Below is a small trained network, with its code and all its weights. Each question gives an input and a target symbol and asks what happens when units are switched off, that is, made to give their printed mean instead of their output.

import numpy as np


def w(rows, s, z=0):
    codes = np.array(rows[::2]) - 128.0
    scale = np.full(codes.shape[1], s)
    scale[-1] = z or s
    return codes * scale


def norm(h):
    return h / np.sqrt((h * h).mean(-1, keepdims=True) + 1e-5)


def f(y):
    return np.maximum(y, 0)


def softmax(a):
    e = np.exp(a - a.max(-1, keepdims=True))
    return e / e.sum(-1, keepdims=True)


def log_softmax(a):
    a = a - a.max(-1, keepdims=True)
    return a - np.log(np.exp(a).sum(-1, keepdims=True))


def net(x, mask):
    ids = ['αθμπστ'.index(c) for c in x.split()]
    T = len(ids)
    res = E[ids] + P[:T]
    r = norm(res)
    for j in range(2):
        rows = slice(4 * j, 4 * j + 4)
        q, k, v = (r @ M[0][rows].T for M in (Q, K, V))
        z = softmax(np.where(np.tri(T) > 0, q @ k.T / 4**0.5, -1e9)) @ v
        o = O[0][rows]
        res = res + np.where(mask[j], z, o[:, -1]) @ o[:, :-1]
    y = f(norm(res) @ A[0][:, :-1].T + A[0][:, -1])
    res = res + np.where(mask[2:26], y, B[0][:, -1]) @ B[0][:, :-1]
    return log_softmax(norm(res)[-1] @ U[:, :-1].T + U[:, -1])


Q, K, V, O, A, B = {}, {}, {}, {}, {}, {}
E = w([
[157,88,75,97,115,254,161,107,142],'α',
[91,169,62,55,75,210,59,109,138],'θ',
[195,243,90,155,115,119,162,64,147],'μ',
[110,95,86,224,106,137,79,76,126],'π',
[116,179,189,134,56,235,145,119,152],'σ',
[166,139,145,131,154,158,76,163,220],'τ',
],0.0023)
P = w([
[89,115,154,108,173,81,159,120,123],'0',
[156,108,50,144,52,51,141,253,65],'1',
[173,126,130,141,127,112,117,152,76],'2',
[161,125,121,125,107,108,123,170,105],'3',
[212,115,176,149,165,163,61,140,25],'4',
[112,116,122,117,99,120,143,188,134],'5',
[118,125,149,138,152,137,130,159,133],'6',
[134,104,79,133,42,59,194,183,205],'7',
[142,126,185,142,172,137,97,90,139],'8',
[106,109,154,124,138,113,147,104,180],'9',
[205,135,165,110,167,177,52,64,100],'10',
[131,101,107,106,64,97,170,124,217],'11',
[180,120,148,108,127,148,85,73,151],'12',
],0.003)
Q[0] = w([
[166,158,162,64,201,175,73,78,3],'H1',
[76,135,165,170,211,113,115,196,61],'H1',
[208,137,165,168,126,185,46,75,175],'H1',
[117,114,101,183,113,135,67,81,134],'H1',
[37,116,144,162,200,137,91,106,59],'H2',
[196,163,182,93,190,147,109,161,25],'H2',
[234,131,166,132,125,175,49,25,141],'H2',
[120,170,139,113,188,45,186,115,99],'H2',
],0.0052)
K[0] = w([
[120,101,99,168,52,36,189,184,175],'H1',
[205,159,38,112,12,145,115,213,89],'H1',
[3,95,110,59,129,134,192,114,197],'H1',
[121,133,153,77,127,152,150,143,201],'H1',
[179,163,115,112,58,120,132,241,210],'H2',
[126,78,61,141,12,92,170,171,115],'H2',
[9,127,88,109,125,88,189,96,219],'H2',
[118,79,146,129,73,220,111,194,89],'H2',
],0.0049)
V[0] = w([
[51,231,198,122,70,129,93,152,109],'H1',
[92,158,47,130,142,71,26,112,109],'H1',
[162,130,63,3,161,140,127,176,133],'H1',
[159,132,186,140,168,60,86,183,189],'H1',
[146,130,108,181,113,77,101,83,127],'H2',
[127,14,144,162,119,149,117,122,164],'H2',
[49,51,75,129,90,161,84,128,100],'H2',
[93,96,172,108,148,131,44,204,158],'H2',
],0.0038)
O[0] = w([
[170,162,221,92,13,78,21,122,141,78],'H1',
[86,211,60,103,177,83,39,59,185,186],'H1',
[183,97,78,33,146,142,191,79,196,38],'H1',
[185,181,114,118,189,97,92,254,161,141],'H1',
[58,128,139,176,165,118,81,139,161,245],'H2',
[90,72,138,122,167,87,148,205,83,248],'H2',
[32,100,108,70,105,70,144,149,73,234],'H2',
[169,96,168,35,158,66,84,160,121,148],'H2',
],0.0036,0.0017)
A[0] = w([
[125,104,172,153,144,112,133,130,165,74],'N1',
[189,186,120,156,130,56,174,91,87,131],'N2',
[131,167,129,64,129,45,187,148,39,136],'N3',
[147,143,85,113,128,40,93,138,114,89],'N4',
[92,157,153,73,111,156,136,162,130,101],'N5',
[127,122,3,134,191,123,108,110,153,233],'N6',
[196,107,131,139,128,138,152,77,167,91],'N7',
[88,122,172,88,135,204,111,133,171,103],'N8',
[116,112,126,97,159,184,214,120,113,24],'N9',
[156,122,160,116,175,121,122,155,177,68],'N10',
[137,140,197,130,79,132,139,150,111,28],'N11',
[86,108,116,110,119,170,117,101,88,98],'N12',
[97,204,81,119,121,156,128,165,77,98],'N13',
[109,186,187,113,121,167,172,147,132,44],'N14',
[164,110,142,110,175,128,103,166,176,28],'N15',
[102,49,123,86,118,106,89,157,107,210],'N16',
[88,127,106,132,94,138,137,75,136,138],'N17',
[153,119,129,214,150,140,174,196,94,239],'N18',
[166,149,124,111,152,165,106,118,86,20],'N19',
[170,82,109,187,133,54,98,88,115,152],'N20',
[99,165,113,154,87,110,139,81,47,141],'N21',
[92,236,158,77,106,154,108,163,136,95],'N22',
[126,164,82,93,144,104,149,158,83,28],'N23',
[113,138,138,150,171,66,163,131,78,3],'N24',
],0.0032,0.0012)
B[0] = w([
[134,154,117,137,121,179,157,68,147,150],'N1',
[90,102,147,234,130,104,160,140,44,143],'N2',
[168,241,128,190,136,250,138,1,176,149],'N3',
[111,134,188,120,188,69,71,98,101,182],'N4',
[150,29,131,107,152,123,110,170,123,151],'N5',
[77,138,54,117,238,126,109,100,185,255],'N6',
[168,100,147,70,156,125,139,114,92,153],'N7',
[58,73,123,147,152,173,90,160,195,169],'N8',
[155,147,141,129,112,97,21,159,201,151],'N9',
[102,121,98,140,90,156,169,73,96,163],'N10',
[99,158,66,113,208,104,140,91,123,148],'N11',
[78,84,129,119,85,147,152,131,169,171],'N12',
[169,102,187,62,69,150,164,88,172,173],'N13',
[119,80,58,60,194,80,132,161,148,141],'N14',
[80,143,134,150,62,97,128,76,71,168],'N15',
[107,44,172,53,125,112,146,170,113,234],'N16',
[75,110,178,104,123,148,113,128,116,173],'N17',
[159,92,170,186,225,150,146,193,97,234],'N18',
[89,86,108,95,125,81,132,156,117,142],'N19',
[142,129,184,50,179,101,107,164,202,205],'N20',
[63,119,145,172,54,95,149,62,119,188],'N21',
[148,148,212,130,149,61,66,180,211,169],'N22',
[118,151,129,141,160,116,148,53,182,142],'N23',
[186,114,150,160,144,188,149,209,163,149],'N24',
],0.0025,0.0027)
U = w([
[117,67,69,96,140,191,253,94,91,49],'α',
[110,156,93,7,69,96,97,30,159,86],'θ',
[163,218,97,223,110,179,130,57,173,59],'μ',
[22,99,113,187,155,81,72,137,106,248],'π',
[161,115,223,136,17,146,130,159,84,114],'σ',
[223,139,124,73,212,101,117,187,176,136],'τ',
],0.0049,0.0011)

Each question gives the input, a string of symbols that net reads in full, and the target symbol t.
The units are the heads (4 rows each of Q, K, V and O) and the neurons (one row each of A and B). Each row of codes is followed by its name. A weight is (code - 128) times the scale printed after its matrix; where a second scale follows, it is the last column's (O, A, B and U).
mask holds one flag per unit, heads first, then neurons. A switched-off unit (its flag False) gives its mean, the last column of its rows in O or B, instead of its output. The means were averaged over made-up inputs and are rounded, as every weight is.
A unit's drop is (log p(t) with every unit on - log p(t) with that unit switched off) / (log p(t) with every unit on - log p(t) with every unit switched off).
The circuit of an input: a set's keep is (log p(t) with only the set's units on - log p(t) with every unit switched off) / (log p(t) with every unit on - log p(t) with every unit switched off). Starting from the 12 units with the biggest drops (on a tie, the unit counted first), units are removed one at a time, each time the one whose removal leaves the highest keep (on an exact tie, the one counted first), for as long as the keep stays at least 0.8.
units of the circuit, in order: the units of the circuit, biggest drop first
top k neurons: the k neurons with the biggest drops, biggest first
which heads matter: for each layer, one digit per head in row order, 1 if its drop is at least 0.15 and else 0, layers parted by /
drop of u: that unit's drop, to one decimal
input σ θ μ π, target σ: units of the circuit, in order : H1
input θ σ α τ τ μ π τ π, target θ: units of the circuit, in order : H1; N18
input σ μ μ, target μ: which heads matter : 01
input α π π π, target α: which heads matter : 10
input π π θ θ θ, target θ: units of the circuit, in order : H1; N18
input σ α τ π σ, target α: units of the circuit, in order : H1; H2
input π π σ θ τ μ, target μ: which heads matter : 00
input τ σ τ θ τ π α σ π θ π, target σ: units of the circuit, in order : H1; N6
input σ τ μ σ π σ τ μ, target σ: top 2 neurons : N6; N2
input τ π σ σ σ π τ π π, target τ: top 2 neurons : N20; N21
input π π π τ α α σ σ μ σ θ, target σ: drop of H1 : 1.0
input μ τ π θ μ π π θ, target μ: drop of H2 : 1.1
input α σ μ θ, target α: drop of H1 : 1.1
input μ σ σ τ π α π θ π π π τ π, target μ: drop of N16 : 0.2
input θ π τ π, target θ: units of the circuit, in order : H1
input τ π θ π τ α θ α, target τ: which heads matter : 11
input α π μ σ, target α: which heads matter : 10
input μ π θ, target μ: which heads matter : 01
input τ σ π σ, target τ: which heads matter : 00
input θ θ τ, target θ: which heads matter : 10
input θ τ θ π α θ, target θ: which heads matter : 11
input σ θ π σ τ α τ τ α σ, target σ: top neuron : N6
